Below are the code and all the weights of a small trained network. Each question names an input and a class and asks about switching units off, where a switched-off unit gives its printed mean instead of its output.

import numpy as np


def w(rows, s, z=0):
    codes = np.array(rows[::2]) - 128.0
    scale = np.full(codes.shape[1], s)
    scale[-1] = z or s
    return codes * scale


def norm(h):
    return h / np.sqrt((h * h).mean(-1, keepdims=True) + 1e-5)


def f(y):
    return np.maximum(y, 0)


def log_softmax(a):
    a = a - a.max(-1, keepdims=True)
    return a - np.log(np.exp(a).sum(-1, keepdims=True))


def net(x, mask):
    res = np.array(x, float).reshape(1, 5) / 4 @ E
    u = 0
    for l in range(3):
        y = f(norm(res) @ A[l][:, :-1].T + A[l][:, -1])
        res = res + np.where(mask[u : u + 8], y, B[l][:, -1]) @ B[l][:, :-1]
        u += 8
    return log_softmax(norm(res)[-1] @ U[:, :-1].T + U[:, -1])


A, B = {}, {}
E = w([
[192,52,169,140,65,7],'x0',
[37,121,207,216,145,111],'x1',
[136,122,127,139,125,136],'x2',
[147,37,217,62,177,185],'x3',
[124,126,126,126,129,125],'x4',
],0.011)
A[0] = w([
[136,111,153,133,138,143,158],'0.n0',
[104,128,186,224,120,116,22],'0.n1',
[93,184,81,108,136,209,71],'0.n2',
[39,119,153,142,135,96,48],'0.n3',
[156,193,4,187,90,63,1],'0.n4',
[178,68,187,49,147,172,34],'0.n5',
[230,128,26,54,104,134,66],'0.n6',
[189,89,138,135,77,17,51],'0.n7',
],0.022,0.0033)
B[0] = w([
[140,132,82,79,96,123,165],'0.n0',
[157,221,191,119,131,103,214],'0.n1',
[191,57,78,204,161,146,211],'0.n2',
[159,211,154,114,101,118,191],'0.n3',
[2,97,104,47,91,103,243],'0.n4',
[16,96,119,68,88,107,241],'0.n5',
[190,254,224,163,132,112,234],'0.n6',
[191,60,67,194,176,153,255],'0.n7',
],0.025,0.016)
A[1] = w([
[159,194,211,117,136,132,83],'1.n0',
[23,63,101,94,82,152,76],'1.n1',
[63,58,141,47,120,141,2],'1.n2',
[202,9,49,187,178,138,109],'1.n3',
[137,129,67,134,156,248,103],'1.n4',
[143,129,115,159,120,194,78],'1.n5',
[137,76,60,201,215,221,75],'1.n6',
[135,138,133,82,103,131,92],'1.n7',
],0.018,0.0038)
B[1] = w([
[157,144,209,141,155,145,224],'1.n0',
[52,146,112,116,15,154,252],'1.n1',
[40,161,85,107,105,170,215],'1.n2',
[214,96,25,146,254,108,249],'1.n3',
[123,97,141,127,173,33,162],'1.n4',
[93,125,121,196,142,90,146],'1.n5',
[206,29,116,129,140,31,210],'1.n6',
[93,93,139,238,160,183,154],'1.n7',
],0.02,0.014)
A[2] = w([
[143,179,121,81,150,124,115],'2.n0',
[64,142,53,72,100,203,2],'2.n1',
[226,98,91,69,122,170,45],'2.n2',
[142,226,199,133,120,122,51],'2.n3',
[89,124,72,113,51,179,54],'2.n4',
[151,61,207,50,90,243,144],'2.n5',
[223,244,253,177,84,237,66],'2.n6',
[72,137,95,83,81,155,122],'2.n7',
],0.018,0.0034)
B[2] = w([
[131,78,200,147,162,152,149],'2.n0',
[67,76,155,178,53,151,197],'2.n1',
[112,73,126,173,140,88,152],'2.n2',
[199,112,148,126,149,246,214],'2.n3',
[31,129,135,118,138,84,191],'2.n4',
[67,209,50,183,188,3,144],'2.n5',
[191,250,209,61,100,157,254],'2.n6',
[73,66,121,67,127,156,196],'2.n7',
],0.022,0.019)
U = w([
[165,217,183,110,157,137,251],'0',
[6,124,95,99,92,109,48],'1',
[189,85,53,168,205,67,43],'2',
],0.015,0.0016)

Each question gives the input, the list of numbers given to net, and the class t.
The units are the neurons (one row each of A and B). Each row of codes is followed by its name. A weight is (code - 128) times the scale printed after its matrix; where a second scale follows, it is the last column's (A, B and U).
mask holds one flag per neuron, layer by layer. A switched-off neuron (its flag False) gives its mean, the last column of its row in B, instead of its output. The means were averaged over made-up inputs and are rounded, as every weight is.
A unit's drop is (log p(t) with every unit on - log p(t) with that unit switched off) / (log p(t) with every unit on - log p(t) with every unit switched off).
The circuit of an input: a set's keep is (log p(t) with only the set's units on - log p(t) with every unit switched off) / (log p(t) with every unit on - log p(t) with every unit switched off). Starting from the 12 units with the biggest drops (on a tie, the unit counted first), units are removed one at a time, each time the one whose removal leaves the highest keep (on an exact tie, the one counted first), for as long as the keep stays at least 0.8.
circuit, biggest first: the units of the circuit, biggest drop first
most important unit: the unit with the biggest drop
top k neurons: the k neurons with the biggest drops, biggest first
k most important neurons of layer l: the k neurons of layer l with the biggest drops, biggest first
drop of u: that unit's drop, to one decimal
input [7,-6,-8,-7,-6], class 1: 3 most important neurons of layer 0 -> 0.n4; 0.n1; 0.n2
input [-6,-3,-3,-3,-1], class 2: most important unit -> 0.n2
input [4,0,5,4,-2], class 1: top 4 neurons -> 0.n5; 0.n2; 1.n1; 1.n2
input [7,-6,4,5,-7], class 2: top 3 neurons -> 0.n4; 0.n7; 0.n1
input [8,-4,2,-8,-5], class 1: top 2 neurons -> 0.n4; 0.n2
input [-6,-2,-3,5,-3], class 2: 2 most important neurons of layer 1 -> 1.n3; 1.n6
input [8,-6,4,4,5], class 2: 2 most important neurons of layer 0 -> 0.n7; 0.n1
input [-4,1,-3,-5,8], class 1: 2 most important neurons of layer 0 -> 0.n4; 0.n7
input [7,-4,-8,-5,-3], class 2: 2 most important neurons of layer 0 -> 0.n7; 0.n5
input [4,3,-8,5,2], class 1: top 2 neurons -> 0.n5; 0.n6
input [3,3,-2,6,-6], class 1: drop of 1.n2 -> 0.0
input [-1,-4,-2,-6,-8], class 1: drop of 0.n4 -> 4.4
input [-4,-2,1,6,4], class 1: drop of 0.n5 -> 2.9
input [3,-2,3,-6,0], class 1: circuit, biggest first -> 0.n4
input [0,-1,-2,-8,-8], class 1: drop of 0.n4 -> 4.2
